Here are made-up things, facts about them, and rows of numbers that follow some of those facts. Name the thing behind each unnamed row.

Some facts about the things:
babri | τ e | ω grivos
befun | τ e
bregok | τ e | ω flikil
briskudul | τ a
brofel | τ d | ω befun
dabo | τ e | ω briskudul
dibribrul | τ b | ω drudo, grivos, flaklal
drudo | τ a | ω grivos, befun
drukimom | τ a | ω flaklal
druplim | τ b | ω dabo, grama, pupemen
dupefle | τ e | ω gigogal, veplar
flaklal | τ a
fleste | τ b | ω grivos, befun
flikil | τ a | ω befun
gebok | τ e | ω grivos
gigogal | τ c
grama | τ a | ω flaklal, briskudul
grivos | τ c | ω befun
kagek | τ c
kibrik | τ b | ω grivos, befun, briskudul
klafa | τ a | ω pako, dabo
kliflas | τ d | ω pigrokes
kliplovar | τ a | ω seflim, loru
klobran | τ b | ω gebok
loru | τ c | ω numu, befun, flikil
ludosik | τ d | ω pligi, grama
miston | τ d | ω pupemen
nitri | τ a | ω drudo
nukek | τ e | ω babri, befun
numu | τ b | ω befun, briskudul, pupemen
pako | τ b | ω sele, grivos
peka | τ c | ω dupefle, grivos
pigrokes | τ b | ω befun, briskudul, pupemen
plagru | τ b | ω numu
pligi | τ b | ω babri, flikil, veplar
pupemen | τ a | ω befun
rebrar | τ a
saron | τ a | ω sele, grivos, befun
seflim | τ b
seklatrus | τ c | ω dibribrul
sele | τ d
stapetral | τ c | ω loru
stipur | τ a | ω grivos, befun
tofel | τ c | ω gigogal, befun
togre | τ d | ω gebok
trode | τ b | ω fleste, befun, kagek
trudri | τ d | ω togre, flikil
tusil | τ b | ω briskudul
veplar | τ b | ω dibribrul

Some rows with their names:
[ 20  -6   6 -36 -12   0  13 -22 -12   7  46  48]: gebok
[-11 -22  13  -1 -13  -2 -13  24  18  -4 -15 -29]: brofel
[-18  11   4   5  -1 -33 -12  15 -27  20 -18  31]: klafa
[  6 -25  11 -17   5  -1 -11 -16   9   3  11  42]: klobran
[-16 -23   4 -13  33 -15 -23  35   0  23 -21   9]: kliflas
[-15  12  -9   8  27  21 -26   6 -36  -8 -21  16]: ludosik
[ -9 -46  11  18  69 -52 -11 -91 -49   9 -15  30]: dupefle
[-32  -1  -8  12  -4  48   1 -32 -15  -6 -37  28]: grama
[ -1  20  -7   9 -21 -47  15  27 -48  -1  -8  16]: pako
[-33 -37   3  -5  -7  -4   0 -16  -7  40   3  31]: tusil
[ -6 -20  -1 -10   4   7 -15  31 -15 -10  -2 -24]: nukek
[-14  -1   5  -1  27  25 -25  33 -22  61   5  -1]: kliplovar
[-19   0   6   6  15   3 -24  17 -26  -8 -28  32]: druplim
[-14 -36  14  11  32 -32   3 -50 -24  29 -50  18]: gigogal
[ -7  20 -25   4  39   0 -63 -10 -44 -16  18 -17]: pligi
[-18  14  15   4 -34  10 -43  15  17 -14   0 -41]: flikil
[-12  18  -8   7  -3  40   7 -18   4 -15 -43   0]: flaklal
[-17  -3 -21 -10  52 -50 -10 -46   6 -36  69  -6]: veplar

Rows to name:
A row may be one of the things named above.
[ -2 -34   2 -18 -29  -6  15  11   2 -18  18 -38] => fleste
[-34 -41  -4  -3  -3  -8  -4 -13 -10  34  12  35] => tusil
[  3  30  -6  11 -22 -55  11  31 -55   0  -6  18] => pako
[ 20 -13   6 -35 -13   1  10 -35 -15   9  49  47] => gebok
[ 14 -12  14 -24  -5   2 -23 -20  31  10  23  61] => togre
[ -9 -44 -13  -8  11 -23  -4  23  12  25 -28 -22] => kagek
[ -6 -12  -9  13  -4 -44  -4  24 -15   7 -44  -2] => sele
[ -8 -26   7  17  11  20 -11  14 -18   0  34  14] => plagru
[-41 -70  -4  -3  -7 -10   2 -18   5  45  -1  22] => briskudul
[  2 -11   3  -7  14 -16  12 -29 -42   7  21  20] => peka
[ -2  11 -18 -20   8   0   3   4 -65   4  45  -4] => babri
[-12 -12   9   2  36  -4 -28  54 -19  -8 -20  23] => miston
[-18   9 -10  -8  23 -20   0  -7  11   3  38 -10] => seklatrus
[ 18 -11   6 -26 -22  -1  10 -27  -7   3  54  47] => gebok
[-27 -59  14 -15  16 -18 -24  60   6  -4 -25  13] => pigrokes
[-17  59  -5 -24  14  -4  21 -20  14 -13  56  -1] => dibribrul
[-10 -12  -3  -6  28   2 -13  33  -9  59 -29  -5] => seflim
[-11 -38  16   6   6 -15  -7  -5  -5   6 -31 -11] => tofel
[-10 -40  20   5   7   3 -23  81   8 -52 -31  -8] => pupemen
[-49 -35   0  -1 -10 -28   0 -17 -15  51  -6  53] => dabo
[-28 -56  14 -17  15 -13 -20  73   8   0 -24  17] => pigrokes
[ -6  26 -22   1  38  -7 -63 -20 -40 -18  17  -7] => pligi
[-22  48  32 -30  -7   1  19  19  -7  31  10  -4] => drudo
[  2 -12  13 -17 -38   2  28   9 -20 -20  25 -25] => grivos
[-18  19  25  27  -4  50 -37  43 -17  24  54 -13] => loru
[  6 -18  10 -16   8  -5 -12 -17   5  11  21  48] => klobran
[-23  38  21 -21  27   3 -13  13 -15  51 -15  20] => nitri
[-12 -13  -2 -11  26  -5  -9  34  -8  64 -18 -12] => seflim
[  5 -16   9 -13   6  -1 -13 -15  11   9  19  38] => klobran
[-11 -43  14  -1 -33  -7   2  30  26 -23 -25 -48] => befun
[-27 -69  15  28   2  28 -21  45  -9 -24  39  19] => numu
[-20 -40   4 -13 -23  -5  14  11 -10   1  17   3] => kibrik
[-10 -48  12   7  33 -24   1 -57 -25  30 -49  24] => gigogal

The same things again, as new rows of numbers:
Named rows:
[-24  29  -8 -35  -8  30  19 -27  11   0 -24  24 -38 -13  39 -11 -24   6
 -34  14 -29]: kliplovar
[-14  14 -13  -9  22  -3   2   1   4  20 -19 -35 -43  -1  32  32  34  12
  -5   8  -2]: loru
[-15 -45 -12 -21  -8  -9 -19  18   9 -12  13  13  10  28   9  15  12  -6
  -1  -5  25]: dupefle
[ 30 -21 -56 -51  17 -21  -3 -52 -38  11 -58  40 -12  35  26  12 -14  -4
 -37 -25 -60]: kagek
[ -1  69 -42   4  -5  11  68  38 -29 -14  -7 -23 -59  15 -34 -27  39  28
  -8 -38 -68]: tusil
[  2  -9  33   4 -27   4   4 -18 -24   3   6  32   3   8  10  15 -19  -1
  -5 -14 -28]: gebok
[  0 -17   5  -5 -11  -8  -9 -18   2  -4  -2   6  14   1   7   0 -13 -14
  10   9   2]: grivos
[  1 -14  -3  -9 -13  22  15  -8   8 -14  -4  22 -40   2   9 -13  -7  10
  14  -3  -7]: drudo
[ 21 -25   5  -4   7  14   1  22   6  12   4  14 -70  12  44 -17  16  15
  21 -12  31]: nitri
[ 10 -20  36  10  15 -27 -24   9  15  15  10 -20  34 -17   2  -5 -14  -6
  -7   7  30]: saron
[ -2   6  -8 -12  -6  17  14   2   6  -6  -8   3 -23   3   7   2 -10  17
   8  -4 -21]: rebrar
[ 13  57  71  29   3  68  -4  12  -7 -18  31 -31  59 -31 -54  -1  37  11
   1  11  34]: drukimom
[ 18   7  -5  30  21  12 -14  -2 -11  24  25 -35  25   6 -17  10  36 -13
   6  34  16]: grama
[ -7 -16   2  26   7 -13  -1  -2  10  21   5 -20  -5   7 -11   2  17  -1
  13  13   2]: pupemen
[-22   6  -8  -1  22 -75   1  27 -26  -5  -5  -3  17   7  35 -16 -25 -11
 -42 -30  31]: bregok
[ 12 -30 -10  19  13 -23 -31  -3  10 -10  30   9  13   6  -3   1 -13 -21
  12  22  29]: nukek
[-16  50 -16 -23  20  -6  27  37  17 -13  -6  28 -41 -15 -26 -36  26  34
 -15 -31 -34]: plagru
[ 12  22   7   7   8 -18 -11  -6  14 -18 -21  -9  55 -24 -39  -9  12 -15
  -7  -6  -4]: klafa

Name these rows:
Some rows may be things named above.
[-29 -35 -26  -3  -3 -18 -21  21  -4   1 -10   7  -7  22   5  27  29 -10
  35  -2  21] => gigogal
[ 12 -49  33 -10  -8 -12  14 -22  13   8 -42 -24  17 -12  14  18 -30  16
  12  -8 -11] => sele
[-29 -43 -31  -8   3 -12 -24  20   8  14 -14  12 -11  14   5  18  24 -13
  31  -5  21] => gigogal
[ 16  24  11  14  21 -16  -9 -10   9 -29 -18 -19  59 -22 -33   5   7  -9
  -8  -6   6] => klafa
[ 39 -25 -52 -60  17 -24   6 -47 -37  12 -61  32 -17  25  20  12 -13  -4
 -30 -34 -58] => kagek
[ 19  21  17  34  22  -9 -13  -2   5   8  19 -28  37 -21 -29 -15   9 -23
   4  22  26] => druplim
[ -1  70 -34   7  -1   7  69  39 -36  -7  -8 -24 -64  20 -31 -23  27  31
  -8 -49 -60] => tusil
[ 20 -28  -1  18   5 -19 -32   0   6 -17  31   6  20   2  -5  -2 -17  -4
   3  25  24] => nukek
[-15  23   6  22 -20  12 -12 -22 -53  -4  17  35   8   7  26  28  -1  -2
   8 -29  -8] => togre
[-17  16 -10  -4  23  10   3   7   7  19 -14 -27 -38  15  35  33  29   6
  -3   9  12] => loru
[ 25 -13 -54 -50  20 -16  -3 -53 -40   2 -65  37 -13  31  20  17 -11  -4
 -33 -35 -63] => kagek
[ -3  -5  22  -6   6  -6   7  -9  14 -15 -35 -11  29 -25  -6   9 -11  17
   6  -4 -18] => pako
[-43  -8 -22 -33  -8  75 -12  34  40 -41  12  -2 -26 -17 -37  28  -2  31
  48 -51 -21] => seklatrus
[ 10  12  -3  25  17  16  -1  -1  -7  24  18 -40  26  -8 -13  13  25 -21
  19  31  24] => grama

